In the rows, zero is written as 128.
Each row has a class, written as a number after it.
[137 128 161 163  93 131 140 131 109 136 140 116  99 138 130 122 150 138
 124 153  92 121 171 126 135 129 158 129 103 103 133 123  89 113 127 123
 116 131 113 122 114 130  98 103 146 132 116 128 124 131 138 127 131 118
 123 129 139 133 147 130 137 140  82 129 158 129 150 118 110 167 125 134
 155 147 121 104 120 127 121 144  91 139] | 1
[140 115 154 133 130 144 130 121 101 127 114 123 101 105 137 127 128 128
 120 124 107 115  98 121 137 100 128 118 164 127 122 135 121 121 105 132
 140 157 121 140 125 140 127 118 127 148 132 128 120 127 129 133 131 134
 126 135 144 120 116 105 113 136  91 112 146 113 115 125 121 121 138 116
 162 129 155 118 123 101 114 126 141 128] | 2
[107 129 120 128 126 133 146 133 109 134 133 126 124 128 130 139 132 111
 109 120 126 133  79 106 127 116 114 142  64 138 119 132  90 125 143 136
 122 127 131 147  97 111 129 123 145 113 124 140 127 123 108 125 140 119
 114 131 119 123 153 114 117 140 101 126 159 135 101 128 119 117 111 107
 128 136 136 131 114 146 142 142 110 116] | 2
[115 129 162 128 133 132 130 118 125 128 131 132 120 139 126 123 120 118
 125 127 142 118  99 101 124 111 146 143 129 116 122 128 118 123 129 131
 121 133 117 141 139 139 142  82 114 143 137 133 117 146 106 136 132 134
 134 137 113 137 127 134 129 138 108 129 128 125 134 151 130 149 134  97
 129 111 122 146 111 126 131 124 151 127] | 0
[132 144 145 137 140 147 139 159 131 139 123 117 108 110 137 145 110 117
  92 134 149 122 138 153 140 150 131 176  31 137 154 116 121 119 133 118
 119 128 118 121 115 104  80 114 154  69 122 153 116 118 162 122 142 122
 114 129 119 163 171  84 129 119 158  88 165 138 123 108  91 181 102 174
 110 161 157 145 106 166 131 125 106 126] | 2
[135 125 195 135  93 124 145 127 124 122  95 123  86 140 102 113 124 127
 167 148 165  95 161  94 136  96 129 133 212 106 179 116  86 118  97 122
 110 154  96 112 151  85 107 101 122 142 119 124 119 132 115 126 125 137
 151 136 181 110 121 130 145 133  96 140 151 104 162 129 139 214 137 128
 158 129  82 120  97 124 137 150 134 146] | 0
[139 139 180 124 139 144 150 118 117 121 110 120  94 112 149 123 110 133
 116 139 101 118 161 127 135 134 146 149 157 104 139 129 128 137  80 113
 118 135 127 113 137 135  96  83 136 135 132 150 129 126 141 148 121 114
 135 137 120 151 145 108 131 128 118 115 134 115 135 124   4 195 137 152
 137 128 143 121 121 140 130 114 122 129] | 0
[131 122 167 148 111 179 146 125 118 134 135 111  87 137 133 128 142 129
 140 136 114 117 136 112 127 113 161 131 107  94 136 112 110 128 125 120
 119 142  89 134 121 110 100  75 123 130 126 116 100 121 130 129 135 100
 140 133 128 155 138 115 143 138 107  89 160 129 157 119 130 163 130 146
 151 146 129 121 111 123 120 132 106 126] | 0
[133 122 144 132 127 146 139 122 134 118 145 132 102 127 151 113 136 136
 117 133  97 122 133 154 122 120 168 132 122 120 117 123 139 123 120 115
 121 107 114 118 127 142 112 104 134 123 127 127 124 126 128 143 140 121
 132 132 114 153 120 128 125 125 156 130 111 126 139 120 117 158 128 122
 126 112 135 105 121 121 115 111 115 128] | 0
[112 122 123 126  81 122 139 147 139 134 158 132 112 182 116 164 136 110
 122  92 136 136  57 135 118 151 140 141  12 157 155 119  67 147 202 126
  95  82 112 159 105  99 111 115 152  86 119 124 122 116  80 103 127 117
 155 120 118 154 172 105 158 122 129 142 208 159 156 146 146 133 109 138
  99 166  71 138  93 145 152 167  90 104] | 2
[131 140 156 148 154 156 115 105 153 105 147 133 107 196 111 147 132 147
 188  96  64 118 146 175 115 156 123  58 148  77 123 118 150 148 130  92
 104 100 155 169 127 124 117  96 112 162 125  51 112 109 104 129 127 120
 191 131  88 142 135 147 151 129  85 111 117 150 189 142 163 118 166 174
 136 131 121  98 114  84 105 136 139 108] | 0
[148 126 144 113 116 126 139 125 118 139 127 120  88 124 162 124 111 131
  91 125 130 139  58 154 146 101 144 144 129 150 139 129  90 113 119 129
 120 154 123 155 142 126 105 137 145 119 118 145 132 127 100 126 126 123
 128 131 147 135 143 100 117 126 130 159 174 113 117 122 120 147 118  85
 138 148 135 186  87 122 123 135  86 116] | 0
[123 134 111 135 118 103 120 129 132 132 139 138 146 150 118 123 115 133
 136 143 130 124 163 127 133 137 126 134 105 132 138 127 116 129 127 131
 111 124 122 118 133 108 139 138 126 122 127 122 136 120 120 114 117 128
 144 123 137 118 144 143 128 144  93 154 104 128 140 113 118 141 133 114
 108 130 108 123 123 126 131 136 133 123] | 2
[150 138 164 121 102 113 140 119 132 131 118 124  85 139 146 130 117 130
 118 105 126 132 100 138 138 117 124 138 123 164 154 128  80 116 106 138
 115 114 127 149 145 114  72 151 157 112 130 122 138 140 115 102 132 128
 150 129 146 127 148  90 135 108 143 160 204 118 150 134 130 159 120 169
 131 160 119 115  94 134  99 144  75 119] | 2
[113 108 116 144 126 135 135 124 129 126 138 141 150 139 114 128 135 133
 133 148 117 121 168 115 121 144 132 120 100 106 134 118 125 130 144 126
 120 124 129 109 109 123 153 117 116 133 132 134 129 129 127 137 118  82
 128 121 118 130 130 145 127 127 103 134 122 138 136 117 126 136 142 110
 119 132 113 145 145 137 129 133 133 131] | 2
[122 123 139 130 104 141 128 131  97 139 149 117 111 148 138 131 127 121
 110 129  96 132  64 123 132 100 134 122  78 129 124 123  72 106 144 129
 119 128 126 161 107 123 130 107 137 125 141 130 117 114 116 114 146 109
 139 136 133 136 144 109 129 142  81 150 175 132 111 121 128 112 123  97
 135 146 131 117 105 128 137 157  95  86] | 2
[139 133 139 119 108 168 132 134 132 144 130 117 102 117 139 109 100 127
 104 154 142 122 107 138 150 108 130 129 126 117 149 128 118 122 132 133
 101 149  99 131 139 103 122 114 147 113 120 117 119 116 137 128 131 125
 143 125 140 137 128 103 167 136 126 122 131 113 141 116 143 158 121  96
 138 154 171 118 107 135 120 119 130 115] | 0
[140 129 153 133 143 114 121 141 131 126 104 120 119 108 122 130 143 140
 168 115 131 131 140 122 124 142  99 124 189 142 145 133 140 140 111 127
 151 153 128 121 131 127 102 138 124 142 128 132 143 122 164 125 124 134
 119 127 143 108 117 113 116 114 146  93 146 110 134 141 139 113 132 192
 145 127 155 132 136 133 134 126 124 140] | 0
[129 135 140 146 112 134 141 122 121 126 140 131 129 174 129 130 125 131
 150 154 104 124 183 128 123 136 142 124 115  92 128 124 103 120 130 121
 117 132 131 119 109 120 132 126 115 142 120 120 130 121 126 128 156 121
 155 131 129 133 141 139 137 160  76 157 116 130 125 117 121 153 139 110
 121 120 101 119 129 113 139 132 142 119] | 1
[129 128 153 130 134 150 141 115 130 127 123 140 122 128 123 109 104 184
 122 151 147 115 137 102 134 121 159 132 166 105 118 125 119 123 110 124
 107 141 118 115 142 122 152  95 111 122 142 128 121 136 149 156 140 136
 128 132 132 127 123 132 135 148 109 146  87 141 137 133 135 171 146 100
 129 108 102 103 116 115 129 118 165 132] | 0
[152 122 138 133 106 186 148 122 125 147 141 129  97 141 139 100 103 130
  80 174 123  98 140 153 140 121 184 142 100 120 161 112 109 115 148 139
 112 103 100 108 122 156 109 102 151 111 119 120 133 119 128 131 138 112
 124 134 133 155 127 115 154 133 129 145 131 130 135 102 107 167  82  78
 121 162 151  92 113 120  79 125  85 116] | 0
[119 108 108 130  68 127 131 138 116 141 141 129 140 167 116 141 137 141
 161 126 128 136 151 123 128 115 138 105  78 136 146 137 103 124 175 141
 120 104 117 135 104 109 138 141 134 129 115 104 129 112 107 100 125 137
 144 117 153 128 134 152 139 130 115 158 147 136 151 136 154 109 124 103
 128 136  76 115 130 120 127 156 114 131] | 2
[126 123 108 129 114 128 138 129 108 145 138 128 142 154 128 121 111 123
 111 148 158 132 109 134 140 116 125 134  87 154 131 121  88 115 154 139
 112 139 110 132 111 106 147 152 131 119 109 128 133 117 117 113 122 127
 118 130 141 117 147 132 132 133  99 158 130 130 108 110 119 119 127  79
 128 141 145 126 132 116 135 138 122 115] | 2
[143  98  15  96 198 252 102 176 192 184 174 127 166  67 176 132 101 112
   4 139  91 162  36 206 150 172 159 114   4 155  36 129 252 154 224 142
 177 113 133 121  97 202 136 139 167  67 140  92 110 123 206 149 167 123
  61  82  37 218 109 101 132 131 252   4  71 163  34  85  80   7  51 101
  74 189 252 115 214 125  48  40 109  99] | 0
[137 121 135 141 123 159 136 141 124 135 140 120 107 149 118 133 107 128
 116 118 102 134 100 130 127 123 122 120  80 115 137 126 107 128 133 114
 109 131 135 158 115 118 104  80 129 113 121 126 121 111 134 131 137 116
 127 125 107 145 151 108 125 133 108  99 169 135 133 115 118 137 129 148
 125 151 158 127 115 128 117 140 108 118] | 2
[114 133 153 140 129 140 150 127 133 137 139 122  99 138 124 172 110 122
 104 117 113 125  80 111 117 129 132 149  73 114 124 123  93 127 119 111
 109 121 133 145 122 120 109  99 138 113 127 145 113 120 111 147 128 105
 136 135 108 155 176 107 134 135 111 130 169 136 115 124 118 151 119 127
 112 126 118 127  97 133 124 134 108 108] | 2
[121 123 115 134 127 149 126 128 127 141 136 131  98 143 133 153 135 126
 106 126 104 129 109 130 124 126 136 126  86  95 111 147 127 134 150 136
 116 117 112 139 104 121 129 103 149 124 123 120 118 119 121 137 135 121
 125 116 137 139 136 125 137 133 109 101 133 143 118 136 122 110 126 115
 121 139 151 109 123 127 119 130 123 123] | 2
[124 145 138 139 126 140 137 120 139 122 127 127 109 133 131 133 110 137
 104 122 128 118 155 128 117 142 153 135 142 122 128 133 142 150 118 109
 118 105 121 112 147 134 107 112 130 124 136 129 121 137 117 140 132 136
 138 136 187 154 135 135 135 127 158 128 114 137 152 134 136 172 124 159
 109 129 112 117 119 125 119 111 156 143] | 0
[144 129 162 148 111 170 157 138 110 144 143 123  75 124 137 114 107 132
  62 148 101 123 115  68 141 113 146 140  93  79 125 126 100 119 123 118
 106 147 118 143 119 123  89  93 140 118 124 132 109 111 137 130 142 124
 136 122 126 216 157  98 141 136 112 109 168 104 131  95 104 171 113 129
 145 165 175 109 108 121 118 129  92 126] | 1
[114 129  94 146 139 146 115 137 112 134 138 122 168 130 106 138 122  98
 138 153 135 124 168 117 133 143  90 123  71 104 101 135 111 132 144 141
 138 140 130 121  87 107 161 145 117 131 127 122 126 123 154 129 132 126
 105 124 113 107 163 136  94 137  64 118 112 139 111 106 122  85 134 114
 132 125 165 134 153 133 139 130 140 114] | 2
[139 121 149 135 140 172 121 127 105 130 130 110 107 132 128 124 122 129
 127 122 121 124  82 137 152 118 111 103 147 110 126 126 111 125 121 139
 124 159 129 163 130 115 134  98 123 140 118 103 117 118 122 120 129 128
 129 137 131 127 124 117 129 136  94 104 144 111 115 123 141  89 128 106
 166 136 183 116 120 109 115 132 139 113] | 0
[111 121 148 149 125 172 133 145 112 117 149 124 114 141 114 147 147 134
 129 125 100 117 143  88 130 134 138 127  54 103 104 117 117 134 141 132
 117 148 137 138  90 110 116  79 120 124 131 137 102 116 144 147 133 109
 115 121  96 142 161 116 133 139  92  66 148 171 120 123 107 122 116 141
 135 149 170 124 122 137 129 137 132 129] | 1
[112 130 107 140  99  90 115 149 110 131 132 136 180 151  92 134 161 119
 190 141 160 128 206  89 131 142  98 143  83 132 131 113  99 133 140 157
 138 133 138  86  86  99 140 175 126 119 122 134 134 132 145 118 113 134
 116 123 142 101 162 148 128 127  88 148 126 139 126 127 142 124 132 138
 126 121  78 147 135 154 144 158 140 144] | 2
[125 129 178 153 114 163 143 107 121 125 138 125  89 139 132 126 149 147
 129 123  58 117 138 122 115 144 157 124 116 112 114 120 103 122 114 116
 116 111 143 142 119 141  89  81 134 142 131 122 132 112 106 139 135 126
 143 139 113 154 143 125 144 143 109 119 161 122 142 122 117 193 136 148
 134 133 108  98 118 127 117 134  96 132] | 1
